Below is a small trained network, with its code and all its weights. Each question gives an input and a target symbol and asks what happens when units are switched off, that is, made to give their printed mean instead of their output.

import numpy as np


def w(rows, s, z=0):
    codes = np.array(rows[::2]) - 128.0
    scale = np.full(codes.shape[1], s)
    scale[-1] = z or s
    return codes * scale


def f(y):
    return np.maximum(y, 0)


def softmax(a):
    e = np.exp(a - a.max(-1, keepdims=True))
    return e / e.sum(-1, keepdims=True)


def log_softmax(a):
    a = a - a.max(-1, keepdims=True)
    return a - np.log(np.exp(a).sum(-1, keepdims=True))


def net(x, mask):
    ids = ['βγεζηπστφψω'.index(c) for c in x.split()]
    T = len(ids)
    res = E[ids] + P[:T]
    q, k, v = (res @ M[0].T for M in (Q, K, V))
    z = softmax(np.where(np.tri(T) > 0, q @ k.T / 2**0.5, -1e9)) @ v
    res = res + np.where(mask[0], z, O[0][:, -1]) @ O[0][:, :-1]
    y = f(res @ A[0][:, :-1].T + A[0][:, -1])
    res = res + np.where(mask[1:25], y, B[0][:, -1]) @ B[0][:, :-1]
    return log_softmax(res[-1] @ U[:, :-1].T + U[:, -1])


Q, K, V, O, A, B = {}, {}, {}, {}, {}, {}
E = w([
[97,108,147,124],'β',
[153,88,151,70],'γ',
[83,6,221,40],'ε',
[8,16,223,99],'ζ',
[177,191,85,141],'η',
[87,61,181,91],'π',
[213,161,94,100],'σ',
[122,204,87,186],'τ',
[2,128,170,159],'φ',
[217,244,46,165],'ψ',
[91,159,128,148],'ω',
],0.0076)
P = w([
[72,166,87,79],'0',
[199,63,124,163],'1',
[119,197,122,32],'2',
[197,166,199,136],'3',
[89,90,71,126],'4',
[112,217,168,247],'5',
],0.014)
Q[0] = w([
[159,192,250,146],'H0',
[184,112,139,25],'H0',
],0.011)
K[0] = w([
[223,80,233,208],'H0',
[108,36,1,111],'H0',
],0.0055)
V[0] = w([
[182,239,59,214],'H0',
[29,116,209,254],'H0',
],0.0083)
O[0] = w([
[107,31,199,61,251],'H0',
[249,111,82,68,28],'H0',
],0.012,0.0025)
A[0] = w([
[134,127,140,210,179],'N0',
[194,60,134,75,226],'N1',
[140,149,109,76,90],'N2',
[102,124,190,203,238],'N3',
[76,168,88,150,65],'N4',
[247,115,134,144,215],'N5',
[127,138,47,83,157],'N6',
[87,127,111,78,229],'N7',
[163,178,155,129,252],'N8',
[155,46,195,117,86],'N9',
[96,93,163,99,211],'N10',
[89,97,141,68,83],'N11',
[129,157,129,176,228],'N12',
[225,118,114,68,206],'N13',
[119,93,138,193,252],'N14',
[82,156,140,151,18],'N15',
[171,210,58,186,6],'N16',
[105,98,120,95,106],'N17',
[110,148,88,129,53],'N18',
[142,157,184,92,167],'N19',
[93,126,157,167,107],'N20',
[80,132,153,156,162],'N21',
[122,152,38,83,139],'N22',
[115,54,76,144,171],'N23',
],0.012,0.004)
B[0] = w([
[159,204,91,105,185],'N0',
[26,51,164,127,193],'N1',
[117,167,181,187,144],'N2',
[130,194,153,107,254],'N3',
[89,41,170,103,182],'N4',
[86,59,57,61,216],'N5',
[74,126,144,172,164],'N6',
[77,133,80,142,220],'N7',
[108,139,61,178,213],'N8',
[107,102,229,78,204],'N9',
[150,157,139,101,231],'N10',
[112,138,71,167,180],'N11',
[98,169,69,114,190],'N12',
[91,1,92,103,184],'N13',
[125,206,134,136,218],'N14',
[110,59,117,78,157],'N15',
[169,125,163,18,165],'N16',
[67,146,68,121,155],'N17',
[107,104,146,156,143],'N18',
[120,147,125,188,204],'N19',
[178,112,118,170,172],'N20',
[167,111,117,160,205],'N21',
[73,131,161,176,172],'N22',
[123,179,130,170,174],'N23',
],0.0094,0.0072)
U = w([
[61,121,89,136,215],'β',
[133,189,80,224,98],'γ',
[149,181,112,41,32],'ε',
[136,97,65,63,3],'ζ',
[136,142,196,92,153],'η',
[172,127,92,110,238],'π',
[179,182,188,159,186],'σ',
[115,55,190,74,115],'τ',
[126,11,82,163,47],'φ',
[116,109,230,165,49],'ψ',
[121,77,134,84,144],'ω',
],0.012,0.0061)

Each question gives the input, a string of symbols that net reads in full, and the target symbol t.
The units are the heads (2 rows each of Q, K, V and O) and the neurons (one row each of A and B). Each row of codes is followed by its name. A weight is (code - 128) times the scale printed after its matrix; where a second scale follows, it is the last column's (O, A, B and U).
mask holds one flag per unit, heads first, then neurons. A switched-off unit (its flag False) gives its mean, the last column of its rows in O or B, instead of its output. The means were averaged over made-up inputs and are rounded, as every weight is.
A unit's drop is (log p(t) with every unit on - log p(t) with that unit switched off) / (log p(t) with every unit on - log p(t) with every unit switched off).
The circuit of an input: a set's keep is (log p(t) with only the set's units on - log p(t) with every unit switched off) / (log p(t) with every unit on - log p(t) with every unit switched off). Starting from the 12 units with the biggest drops (on a tie, the unit counted first), units are removed one at a time, each time the one whose removal leaves the highest keep (on an exact tie, the one counted first), for as long as the keep stays at least 0.8.
units of the circuit, in order: the units of the circuit, biggest drop first
top k neurons: the k neurons with the biggest drops, biggest first
drop of u: that unit's drop, to one decimal
input σ τ ω τ γ π, target τ: units of the circuit, in order => (H0; N9)
input η β ε σ, target β: units of the circuit, in order => (N8; N5)
input τ γ ζ ψ, target γ: units of the circuit, in order => (N8; N9)
input φ γ ζ φ π τ, target φ: units of the circuit, in order => (H0; N13)
input ψ ζ ζ π, target ζ: units of the circuit, in order => (H0; N5; N16; N13)
input ω ψ ζ η, target ψ: units of the circuit, in order => (H0; N9; N19)
input η ε τ σ, target ε: units of the circuit, in order => (H0; N16)
input σ β φ ε τ γ, target ε: units of the circuit, in order => (H0; N16; N0)
input ω ζ τ τ, target ζ: top 2 neurons => (N5; N16)
input π γ γ φ, target γ: units of the circuit, in order => (H0; N8; N9)
input τ τ φ φ, target τ: units of the circuit, in order => (H0; N9; N13)
input τ ζ τ ζ, target ζ: top 3 neurons => (N5; N16; N13)
input γ ψ η β, target ψ: top neuron => (N9)
input ζ ζ ζ σ, target ζ: drop of H0 => 0.7
input β φ σ γ, target φ: drop of H0 => 0.8
input τ φ γ, target β: drop of N7 => 0.1
